Here is a tiny trained network, its code and every weight. The questions are about switching its units off for an input and a class, where a switched-off unit gives its printed mean instead of its output.

import numpy as np


def w(rows, s, z=0):
    codes = np.array(rows[::2]) - 128.0
    scale = np.full(codes.shape[1], s)
    scale[-1] = z or s
    return codes * scale


def f(y):
    return y / 2 * (1 + np.tanh(0.7978845608 * (y + 0.044715 * y**3)))


def log_softmax(a):
    a = a - a.max(-1, keepdims=True)
    return a - np.log(np.exp(a).sum(-1, keepdims=True))


def net(x, mask):
    res = np.array(x, float).reshape(1, 3) / 4 @ E
    y = f(res @ A[0][:, :-1].T + A[0][:, -1])
    res = res + np.where(mask, y, B[0][:, -1]) @ B[0][:, :-1]
    return log_softmax(res[-1] @ U[:, :-1].T + U[:, -1])


A, B = {}, {}
E = w([
[63,95,130,202,194,191],'x0',
[110,194,135,103,76,245],'x1',
[212,48,121,105,154,196],'x2',
],0.012)
A[0] = w([
[205,95,132,101,172,175,92],'neuron 1',
[120,90,123,139,146,79,94],'neuron 2',
[175,124,86,130,152,48,97],'neuron 3',
[131,92,103,164,79,146,249],'neuron 4',
[160,115,165,155,213,59,47],'neuron 5',
[77,209,148,152,111,89,99],'neuron 6',
[158,121,103,177,201,71,81],'neuron 7',
[146,95,106,165,150,79,175],'neuron 8',
[96,89,109,203,139,158,91],'neuron 9',
[161,191,141,151,108,190,61],'neuron 10',
[141,173,169,74,125,142,161],'neuron 11',
[231,79,75,150,118,203,136],'neuron 12',
[64,205,150,133,142,92,70],'neuron 13',
[80,171,158,188,121,86,127],'neuron 14',
[51,122,145,118,85,99,235],'neuron 15',
[127,89,122,165,158,78,93],'neuron 16',
[111,151,127,124,107,212,104],'neuron 17',
[144,179,134,119,109,176,76],'neuron 18',
[45,166,100,129,99,102,106],'neuron 19',
[36,91,144,223,193,190,93],'neuron 20',
[141,141,2,111,103,116,77],'neuron 21',
[158,137,132,143,141,137,74],'neuron 22',
[157,98,91,81,157,164,94],'neuron 23',
[147,71,114,92,118,175,100],'neuron 24',
[214,11,151,114,120,204,89],'neuron 25',
[139,149,155,125,91,192,89],'neuron 26',
[61,118,141,170,221,167,78],'neuron 27',
[191,144,146,89,76,91,57],'neuron 28',
[218,186,163,57,73,61,68],'neuron 29',
[164,105,92,88,162,162,84],'neuron 30',
[102,141,134,227,185,179,92],'neuron 31',
[135,200,108,72,125,180,72],'neuron 32',
[178,163,83,37,65,97,110],'neuron 33',
[78,153,131,113,69,189,116],'neuron 34',
[70,158,163,191,82,91,83],'neuron 35',
[78,158,109,98,134,233,118],'neuron 36',
[47,187,101,133,102,85,109],'neuron 37',
[147,110,164,99,187,52,103],'neuron 38',
[89,91,111,95,108,135,134],'neuron 39',
[103,109,74,126,204,96,102],'neuron 40',
[150,190,165,126,64,194,151],'neuron 41',
[136,93,124,102,136,147,72],'neuron 42',
[106,147,166,120,61,180,89],'neuron 43',
],0.013,0.015)
B[0] = w([
[61,232,227,184,201,81,186],'neuron 1',
[95,84,129,112,84,86,166],'neuron 2',
[103,84,121,68,70,82,197],'neuron 3',
[212,37,143,194,159,201,249],'neuron 4',
[16,118,131,68,22,4,177],'neuron 5',
[150,167,204,170,213,90,190],'neuron 6',
[33,64,96,80,95,35,183],'neuron 7',
[132,24,144,104,99,118,223],'neuron 8',
[163,181,106,52,75,147,172],'neuron 9',
[89,109,135,73,79,83,154],'neuron 10',
[161,91,109,109,120,143,184],'neuron 11',
[147,167,208,185,245,109,226],'neuron 12',
[56,235,220,155,164,56,173],'neuron 13',
[167,140,187,123,198,122,196],'neuron 14',
[166,63,161,170,220,192,249],'neuron 15',
[97,75,125,112,50,57,176],'neuron 16',
[116,74,114,105,93,65,179],'neuron 17',
[94,107,122,76,83,67,153],'neuron 18',
[95,176,231,153,218,117,180],'neuron 19',
[205,229,32,40,65,226,235],'neuron 20',
[132,173,123,91,109,97,131],'neuron 21',
[92,209,155,85,70,64,119],'neuron 22',
[119,170,186,121,147,104,160],'neuron 23',
[114,148,162,154,172,100,167],'neuron 24',
[113,227,235,184,243,108,227],'neuron 25',
[108,92,116,108,91,59,163],'neuron 26',
[166,249,49,28,43,202,195],'neuron 27',
[114,239,94,42,55,164,176],'neuron 28',
[194,255,7,27,65,235,232],'neuron 29',
[42,219,161,159,158,62,155],'neuron 30',
[125,199,49,63,61,196,195],'neuron 31',
[106,104,100,99,81,48,165],'neuron 32',
[180,204,37,77,100,244,227],'neuron 33',
[117,63,141,96,96,64,185],'neuron 34',
[96,200,207,123,185,110,174],'neuron 35',
[100,33,95,85,75,45,202],'neuron 36',
[129,175,219,136,243,115,198],'neuron 37',
[111,71,117,80,102,77,197],'neuron 38',
[145,117,115,102,159,122,132],'neuron 39',
[156,118,123,80,95,89,169],'neuron 40',
[120,33,125,139,89,74,215],'neuron 41',
[82,198,151,94,117,65,130],'neuron 42',
[34,75,119,81,64,33,166],'neuron 43',
],0.0091,0.014)
U = w([
[106,171,217,128,186,113,119],'0',
[131,184,84,87,95,184,137],'1',
[89,57,144,97,91,71,107],'2',
[165,9,149,173,184,235,247],'3',
[79,148,90,173,105,153,86],'4',
[74,152,116,185,125,104,108],'5',
[92,139,119,173,92,157,92],'6',
],0.015,0.012)

Each question gives the input, the list of numbers given to net, and the class t.
The units are the neurons (one row each of A and B). Each row of codes is followed by its name. A weight is (code - 128) times the scale printed after its matrix; where a second scale follows, it is the last column's (A, B and U).
mask holds one flag per neuron, in row order. A switched-off neuron (its flag False) gives its mean, the last column of its row in B, instead of its output. The means were averaged over made-up inputs and are rounded, as every weight is.
A unit's drop is (log p(t) with every unit on - log p(t) with that unit switched off) / (log p(t) with every unit on - log p(t) with every unit switched off).
The circuit of an input: a set's keep is (log p(t) with only the set's units on - log p(t) with every unit switched off) / (log p(t) with every unit on - log p(t) with every unit switched off). Starting from the 12 units with the biggest drops (on a tie, the unit counted first), units are removed one at a time, each time the one whose removal leaves the highest keep (on an exact tie, the one counted first), for as long as the keep stays at least 0.8.
units of the circuit, in order: the units of the circuit, biggest drop first
k most important neurons: the k neurons with the biggest drops, biggest first
drop of u: that unit's drop, to one decimal
input [4,-1,-3], class 1: units of the circuit, in order : (neuron 20)
input [5,7,7], class 0: 2 most important neurons : (neuron 25; neuron 12)
input [-2,5,5], class 0: 3 most important neurons : (neuron 25; neuron 12; neuron 1)
input [-6,-6,-2], class 1: 3 most important neurons : (neuron 29; neuron 33; neuron 28)
input [-8,-8,-7], class 1: 2 most important neurons : (neuron 29; neuron 33)
input [-5,-7,7], class 0: 2 most important neurons : (neuron 25; neuron 1)
input [7,-7,-2], class 1: 2 most important neurons : (neuron 20; neuron 27)
input [-4,1,4], class 0: 3 most important neurons : (neuron 20; neuron 12; neuron 25)
input [-7,8,1], class 2: 2 most important neurons : (neuron 41; neuron 43)
input [7,-3,-6], class 1: 4 most important neurons : (neuron 20; neuron 27; neuron 31; neuron 25)
input [-6,4,-6], class 0: 2 most important neurons : (neuron 37; neuron 6)
input [8,-3,6], class 1: 2 most important neurons : (neuron 20; neuron 27)
input [-6,7,7], class 0: 2 most important neurons : (neuron 25; neuron 12)
input [-8,-5,-6], class 1: drop of neuron 29 : 3.7
input [3,3,0], class 3: drop of neuron 29 : 0.4
input [-7,-3,-5], class 1: drop of neuron 29 : 3.2
input [1,-3,-3], class 3: most important neuron : (neuron 25)
